Each row is followed by its class.
-21 20 22 3 9 64 -4 -36 11 22 -6 6 14 -29 4 0 -38 3 -19 -11 21 -22 -39
 -39 9 35 13 -102 -9 40 16 -7 46 -7 2 -1 -56 -21 -> B
-7 5 24 -18 9 3 19 28 104 89 -43 -39 -14 32 -14 -16 43 30 -33 6 -24 -13
 48 -72 -22 14 37 33 -19 -21 -24 17 -13 -44 0 31 45 -24 -> Y
-12 13 4 -22 -29 90 -13 -24 9 -1 29 -21 43 -23 -5 12 -51 -37 -27 24 27
 -10 1 -15 13 21 52 -86 -6 46 29 -22 50 -15 -11 4 -65 -17 -> B
-45 33 16 1 -20 44 -3 -14 -12 45 4 12 24 -22 -13 19 -31 22 -5 2 19 -47
 -39 -17 17 20 25 -42 -10 29 -15 -16 4 -10 1 -4 -54 -24 -> P
-16 70 16 17 8 24 -29 93 44 -44 -16 12 -19 47 -36 -3 -27 6 25 9 29 -11
 -32 -5 42 13 -19 -58 46 19 -56 -27 -17 26 -4 -7 -15 9 -> K
-20 -48 -18 38 20 -22 -3 -6 60 48 4 -8 -24 -27 -36 26 -16 -9 -11 -5 -47
 30 -24 -114 10 47 61 9 -49 44 -50 11 -10 -4 35 26 13 -15 -> K
-30 25 28 24 -28 -10 1 50 39 80 62 24 -19 15 10 14 18 18 18 -9 20 26 4
 74 56 -7 -57 101 -22 5 -52 -14 -5 7 -11 -14 0 24 -> P
35 -45 -9 39 -30 10 28 -28 28 -29 36 -8 13 5 24 29 -61 -26 -32 -61 -19
 -10 18 1 -2 26 45 35 -9 -21 6 -8 -16 10 -25 8 -6 -33 -> S
-4 61 -16 -21 44 -15 -53 0 23 79 -1 -7 -8 19 -13 -40 -3 2 21 -24 -51 -55
 -3 -92 -43 -63 57 47 -34 38 -54 -11 -76 -25 -15 10 18 -1 -> P
22 -33 -32 11 7 12 65 -21 -56 -30 -24 1 30 18 -11 15 11 13 9 -24 30 21
 -29 10 8 -30 4 -48 -25 36 19 -39 24 24 -31 -5 -2 8 -> M
-31 48 12 0 -28 57 20 -20 -6 54 9 -24 42 -35 -27 27 -51 -6 -16 13 33 -38
 -9 16 25 17 17 -29 -21 45 9 -8 18 -18 -8 -19 -55 -9 -> P
21 1 8 7 29 27 -9 20 41 -9 16 -22 -10 -27 -5 -2 -17 1 28 -10 -61 32 11
 -64 38 12 33 -10 -35 61 -12 -13 -40 -27 46 0 13 -16 -> V
-5 24 28 -56 -33 -36 -57 41 10 8 50 51 -21 -4 -20 -57 8 4 -10 13 14 5
 -14 -12 68 2 4 -8 -23 -74 21 -26 -20 -45 -10 19 33 -6 -> D
30 -50 -23 -23 30 18 64 4 -56 -52 -23 -14 20 34 -30 3 20 7 18 -15 36 17
 -29 10 14 0 11 -27 -23 25 27 -42 13 11 -18 7 -13 -14 -> A
-20 29 -15 -38 -7 -91 -42 13 56 3 38 31 -9 30 -3 -55 9 -3 3 -4 17 -54
 -18 -5 53 19 6 -4 -66 32 -37 14 -3 -22 41 -9 18 42 -> A
20 -61 38 3 21 29 77 -3 -39 -20 -19 5 13 16 7 13 -7 22 39 5 57 25 -54 15
 8 18 0 -39 -12 33 6 -24 15 12 -2 -4 -5 -7 -> R
-26 29 7 -57 -1 57 17 -14 4 30 9 -23 45 -32 -8 -15 -17 7 -5 -6 7 -56 -11
 -32 15 48 13 -13 9 40 22 -3 6 -10 5 3 -61 -36 -> A
47 -71 -7 47 -38 12 20 -17 22 50 15 1 13 42 17 24 -17 17 -28 -35 5 -62
 -3 -17 -12 9 41 0 23 -33 1 -14 -31 18 -17 39 -24 -48 -> Y
-2 61 -5 6 2 0 -11 65 89 -28 -49 -6 -17 36 -25 -13 2 -1 29 -18 12 -19
 -20 -1 49 8 4 4 28 24 -51 -32 5 49 -5 -10 4 27 -> S
24 -58 -16 -1 16 17 75 -30 -43 14 -6 3 22 26 4 3 4 -5 19 -33 40 3 -10 1
 5 -37 20 -45 -17 34 36 -26 26 37 -17 -11 4 7 -> V
6 42 27 28 -23 79 -57 89 32 -46 -14 -22 -12 -11 -50 -13 21 15 25 21 39
 61 -36 22 72 -5 2 -79 7 43 -15 -36 -23 -12 27 -2 -28 16 -> R
-21 45 18 34 58 67 -23 65 4 -54 -57 14 -16 35 -29 13 10 35 46 -10 32 -14
 -33 5 11 8 0 -83 48 40 -10 -45 9 58 15 -12 -23 -6 -> B
18 -46 28 31 -23 28 41 9 24 29 65 2 32 39 23 35 -50 -9 -12 -41 0 -25 20
 -26 -39 -14 54 16 19 -33 -7 -22 -45 25 -13 -4 -10 -15 -> V
-3 -47 -9 2 14 -5 74 -6 -43 -21 8 15 31 41 -5 0 -3 14 19 -23 49 21 -30 7
 -6 -20 25 -52 -37 24 18 -27 14 2 -17 -15 8 -10 -> K
-10 40 -11 -11 15 -39 -18 32 38 26 -34 -20 -4 -6 -29 -27 8 -17 21 5 -54
 -51 26 -12 6 51 13 102 -35 29 -24 -13 -17 -20 6 28 -9 -5 -> A
2 64 -45 -20 -18 29 -44 85 56 21 0 -17 -14 7 -26 -41 8 53 27 -12 40 -55
 8 2 46 -6 5 -31 22 15 -32 -35 -36 13 -5 -30 8 -1 -> Y
18 -63 24 30 -37 33 18 -15 1 -48 32 23 16 -2 18 34 -48 -19 -30 -28 -20
 -27 -5 -44 -15 30 58 -19 14 -24 -21 -26 8 -3 -23 47 -27 -66 -> N
34 -37 -30 -45 23 10 73 -2 -52 -41 -5 -19 25 14 -12 -4 16 4 31 -17 35 -1
 -30 9 17 -7 9 0 -15 47 14 -37 2 9 -22 9 -15 -17 -> A
18 -13 15 18 20 -51 8 27 91 16 -7 9 -4 -5 3 6 9 7 28 4 -42 56 -40 -76 3
 12 10 13 -63 41 -56 11 -37 -26 43 0 -4 6 -> K
-24 9 62 11 37 4 8 62 49 65 -13 7 14 35 -43 38 -62 -1 8 -2 13 -15 15 -38
 12 29 25 -14 -28 19 -43 -34 -22 7 -9 22 -7 8 -> P
-11 55 15 -24 -31 -62 -15 33 72 -49 11 2 8 -33 -11 -53 -28 -34 0 -3 -2
 -15 -33 -13 37 55 3 32 0 -9 -58 -18 11 -39 10 -1 -5 24 -> A
-19 45 25 3 -12 52 25 -41 -5 67 1 1 29 -70 -3 9 -50 3 -6 7 3 -63 -18 -17
 2 29 3 -22 3 45 5 9 25 -1 -12 -30 -60 -6 -> V
-16 9 8 -11 -24 43 43 12 11 49 -5 -17 26 -20 -2 -1 -39 9 -8 15 42 -53
 -17 14 12 27 47 -17 6 33 -2 -14 18 4 -22 2 -43 -17 -> Z
32 -63 15 -6 6 12 72 -22 -36 -33 -3 11 9 20 22 1 4 14 27 -11 44 13 -38 5
 0 0 15 -21 -21 36 15 -15 11 9 -13 1 -7 -20 -> R
-26 26 21 -2 -17 -15 -4 -10 74 -6 24 9 5 8 27 -28 -29 -30 5 -40 -17 -28
 -41 7 38 49 19 59 -12 37 -77 -6 44 4 -18 -1 4 28 -> S
27 49 -21 12 -9 29 -81 14 33 7 -6 -2 1 -45 14 -25 31 8 9 15 -39 -33 18
 18 41 18 -15 43 36 12 -32 -12 -3 -26 -21 25 -33 15 -> Y
-4 -35 45 26 13 37 42 22 16 -16 -4 29 20 27 50 21 -35 17 16 -17 22 -22
 -6 2 -47 40 43 -33 16 -23 -13 -36 -7 9 -9 8 -16 -40 -> B
-15 38 7 -7 -28 34 24 -28 -7 21 7 -20 47 -35 -1 10 -55 -2 -20 17 35 -71
 -34 -16 14 10 36 -52 21 39 -14 -9 25 -21 -15 3 -67 7 -> Z
-5 26 16 2 7 -61 -14 26 30 -6 -57 46 -9 -84 -22 -50 21 19 35 -12 7 -9
 -53 5 9 17 -12 9 -11 -13 -20 -16 12 7 12 2 21 12 -> N
-17 24 66 24 3 -27 -27 51 33 28 25 52 -23 72 -31 -21 19 -16 -11 -20 -14
 4 9 -23 13 -18 -1 57 -17 -56 -32 -39 19 -14 -59 5 8 11 -> D
-29 36 4 -5 -56 49 -3 -28 17 44 17 1 11 -29 -20 0 -3 22 -36 21 3 -52 -22
 -37 26 6 21 -51 -34 14 -6 -5 36 -33 1 -4 -45 -37 -> N
-3 26 29 5 -24 73 -18 -24 -2 54 -21 3 3 -53 5 16 -32 15 -1 42 20 -61 -35
 -30 -3 41 7 -44 17 49 -11 23 -6 -2 -2 1 -82 -28 -> R
29 -39 -22 -12 17 7 52 -35 -43 -51 -9 13 31 25 -5 12 -6 -1 3 -21 18 17
 -40 -17 20 -16 11 -62 -32 59 18 -30 40 29 -28 -2 -12 6 -> M
29 -60 37 1 -20 27 62 5 1 8 31 10 11 63 22 1 -24 -28 -6 -38 6 -39 18 -2
 -1 26 63 33 -12 -30 29 -22 -19 -5 -34 29 7 -68 -> D
8 -55 -7 -10 27 11 68 -19 -48 3 -8 9 14 47 9 7 -5 -5 37 -33 36 21 -54 21
 30 -4 -2 -17 -39 49 -9 -41 33 23 -24 8 0 -2 -> P
43 43 51 3 22 -10 60 8 92 74 -21 -24 -2 23 -5 11 13 5 10 -6 -23 -24 -30
 -46 15 -31 21 67 -40 73 -60 11 -61 -26 -1 38 -6 -9 -> P
-27 55 -15 5 -34 51 -41 72 47 -11 32 -27 -29 -17 -40 -4 7 -14 -10 -40 32
 21 41 52 62 -1 -14 -14 -4 56 -2 18 3 26 9 -24 12 30 -> V
-4 -60 -21 2 13 -2 88 -5 -46 -29 -4 7 28 37 -7 15 -27 7 28 0 45 26 -39
 -3 1 14 15 -44 -21 1 12 -45 34 19 -14 -23 4 -13 -> K
22 12 17 -12 -44 -89 -1 25 43 -70 26 42 -9 27 -9 -13 -63 -35 -11 45 24
 -18 -30 29 44 15 22 -17 -39 26 -29 -6 46 -4 -8 -20 -23 17 -> Z
38 -56 -24 -17 34 30 69 -7 -57 -36 -15 -7 23 26 -12 8 20 12 21 -8 48 8
 -17 6 12 -13 15 -46 -4 26 33 -33 -1 17 -10 -2 -16 -20 -> A
37 14 4 22 18 55 8 33 40 36 36 -33 4 17 -37 23 28 20 -27 -50 -51 4 52
 -25 -8 -44 42 88 -32 15 25 -11 -65 9 -31 14 -6 -11 -> V
29 -61 14 42 -36 9 21 -25 -4 -1 28 16 35 5 13 50 -58 -18 -38 -17 6 -13
 -18 -8 -20 18 38 -36 0 -7 -2 4 -21 23 -10 22 -24 -9 -> M
11 -65 -24 12 19 15 59 -7 -50 -20 18 8 23 45 -5 21 -12 7 15 -8 38 29 -13
 16 7 -8 14 -43 -33 16 29 -24 9 17 -11 -12 5 -13 -> K
-31 30 -3 -2 -37 67 6 -25 -8 73 -34 -12 16 -26 -20 17 4 21 -13 30 14 -43
 -7 0 19 -2 36 -38 -13 40 0 -10 20 -18 -20 8 -53 -25 -> S
-19 43 -3 -27 -46 73 -15 -25 19 60 50 -20 2 -23 -26 0 -21 -6 -41 6 1 -51
 -3 -28 25 -3 46 -24 -22 67 12 26 8 -1 -6 -15 -39 -20 -> V
17 -40 0 7 26 34 47 -11 -51 -22 -11 13 21 15 -11 9 2 19 18 -12 23 8 -14
 2 1 -20 -6 -48 -24 -5 20 -45 37 11 -24 -11 1 -14 -> N
-15 25 40 -20 -2 -43 -63 33 29 -45 59 57 -20 44 15 -30 43 -9 4 -44 -20
 14 -29 -1 42 7 -28 47 -34 -18 -41 7 9 -27 -11 6 17 33 -> D
-9 28 23 -17 -9 63 -8 -19 -32 15 6 -17 25 -21 -16 6 -60 -10 -37 33 1 -43
 7 -18 20 12 27 -55 28 21 28 -9 23 -29 -25 30 -59 -29 -> Z
2 70 -12 4 -11 21 -13 80 76 -24 -20 -7 -4 -7 -28 11 -10 2 30 2 23 -8 -4
 2 60 6 19 -14 -18 71 -60 -35 -16 14 -6 -18 -37 14 -> P
37 -22 60 9 13 0 38 28 26 -14 -39 12 5 -57 21 -6 -19 6 49 -1 -6 34 7 22
 -4 51 -24 36 -8 33 37 2 -21 3 15 -1 -32 -44 -> R
-31 4 32 14 -5 -55 17 42 9 -49 -7 46 -10 12 -37 24 -13 -17 -11 56 47 42
 19 -1 30 3 9 -53 -2 0 -46 -15 44 -25 -22 12 16 25 -> K
8 27 39 27 9 -7 31 -29 72 65 -24 -6 39 4 46 -46 -1 32 33 -1 -31 -67 -16
 -51 -3 25 29 29 -13 -11 22 -15 -45 -30 59 -9 -17 -13 -> R
-1 -60 -3 3 12 17 64 4 -45 -40 24 2 31 29 -7 -4 -2 -9 29 -17 34 62 -24
 28 6 -15 32 -28 -35 46 18 -32 21 -3 -11 -13 13 -17 -> K
-6 29 1 5 -34 85 -30 -10 19 78 15 -37 40 -23 -23 -3 -35 7 -13 12 13 -60
 2 -9 44 26 13 -59 12 48 7 -19 20 -19 -5 1 -66 -19 -> Y
-46 53 55 -3 5 -72 -26 24 24 64 18 38 -15 14 -36 -25 -7 21 7 -7 12 -8
 -22 -32 9 -1 -41 -8 -62 -43 -9 8 -3 -45 28 -53 32 27 -> D
-3 7 -10 1 -6 14 -17 17 38 16 35 -4 -14 38 -4 -15 -23 1 -6 55 2 -49 -35
 19 63 39 65 21 -17 17 -44 -14 10 0 15 2 16 23 -> Z
-16 15 21 -15 -26 66 45 -11 5 39 -5 -20 28 1 -3 -2 -5 24 -32 0 33 -41
 -34 -6 8 -5 46 -43 6 35 12 1 19 -14 -19 11 -56 -29 -> Z
16 -71 48 37 -41 9 26 2 -18 -13 27 27 10 5 21 25 -24 7 -7 -2 9 -8 -11
 -19 -27 13 64 13 21 -31 -10 -31 -36 -13 -18 50 -26 -53 -> R
-6 50 9 -39 -12 30 6 88 87 -6 6 -33 4 -6 -15 -37 -12 24 22 -52 52 -19
 -36 3 58 40 -29 -3 59 13 -59 -32 3 26 -18 -2 15 17 -> Y
13 75 -8 3 24 79 -15 66 67 -42 -35 -34 -3 12 -16 -38 0 11 41 -13 0 12 -6
 -23 54 -19 42 -44 20 51 -50 -60 -20 -6 -15 -25 2 5 -> S
24 12 24 68 -4 16 31 21 51 56 -40 -13 -14 -1 5 -24 15 35 31 -7 -33 -15
 -25 -20 -26 10 39 59 -68 33 -36 -21 -42 -37 -1 -19 -25 -29 -> R
-22 6 58 13 25 -60 -45 9 11 6 45 60 -10 -21 2 23 12 51 -9 14 -12 -32 -41
 23 25 19 0 46 11 2 -23 43 -36 1 51 30 4 24 -> Z
-12 9 -14 10 -49 48 0 -23 17 55 -18 -25 38 -56 -28 11 -36 4 -28 12 36
 -57 -16 -45 20 30 35 -76 35 17 -18 -27 42 -12 -24 7 -65 -13 -> Y
-14 1 23 -19 3 -46 -45 7 59 25 69 39 -39 15 4 5 -14 0 -12 8 -24 -3 -3
 -92 52 -5 8 -20 -8 19 -59 15 -15 -3 34 18 27 24 -> V
5 72 1 -37 24 27 1 53 35 -44 -18 -32 2 31 -25 -18 10 16 15 20 12 -25 -39
 18 32 -3 11 11 9 44 -27 -6 0 7 0 -10 0 32 -> Z
-44 40 57 10 -31 -24 16 39 22 76 54 18 20 4 -27 -12 -49 -6 18 -1 25 -33
 32 9 12 -35 26 0 -19 42 -24 -29 -4 -16 -2 -27 -3 8 -> V
32 -83 3 37 -15 -5 57 -28 -1 -12 22 0 41 27 27 37 -36 -12 -34 -22 -1 -24
 2 -1 -25 14 68 29 9 -40 26 -19 -3 16 -16 32 -27 -20 -> Z
-1 -46 33 37 -3 31 43 25 24 -50 21 28 22 43 25 24 -55 2 1 -20 18 -26 5
 -9 -50 32 102 -33 -12 -4 -14 -51 2 10 -19 -8 -19 -55 -> B
-17 51 26 -13 -43 55 11 -28 11 39 -7 -1 41 -40 -10 -22 -38 5 -43 3 15
 -51 -28 -16 16 15 35 -78 -7 38 22 5 9 -23 -15 5 -44 -27 -> M
28 -51 10 47 -32 14 33 -38 13 6 25 15 20 1 21 41 -34 8 -49 -39 -14 -35
 -27 -19 -7 31 48 -8 -13 6 -1 14 -33 16 -4 36 -19 -33 -> M
-27 21 16 -6 -47 -76 -19 16 33 42 -5 37 13 -5 8 -43 2 -32 9 -6 52 3 -40
 26 32 -24 -1 -13 -10 -23 -49 -25 11 -22 -4 28 12 59 -> P
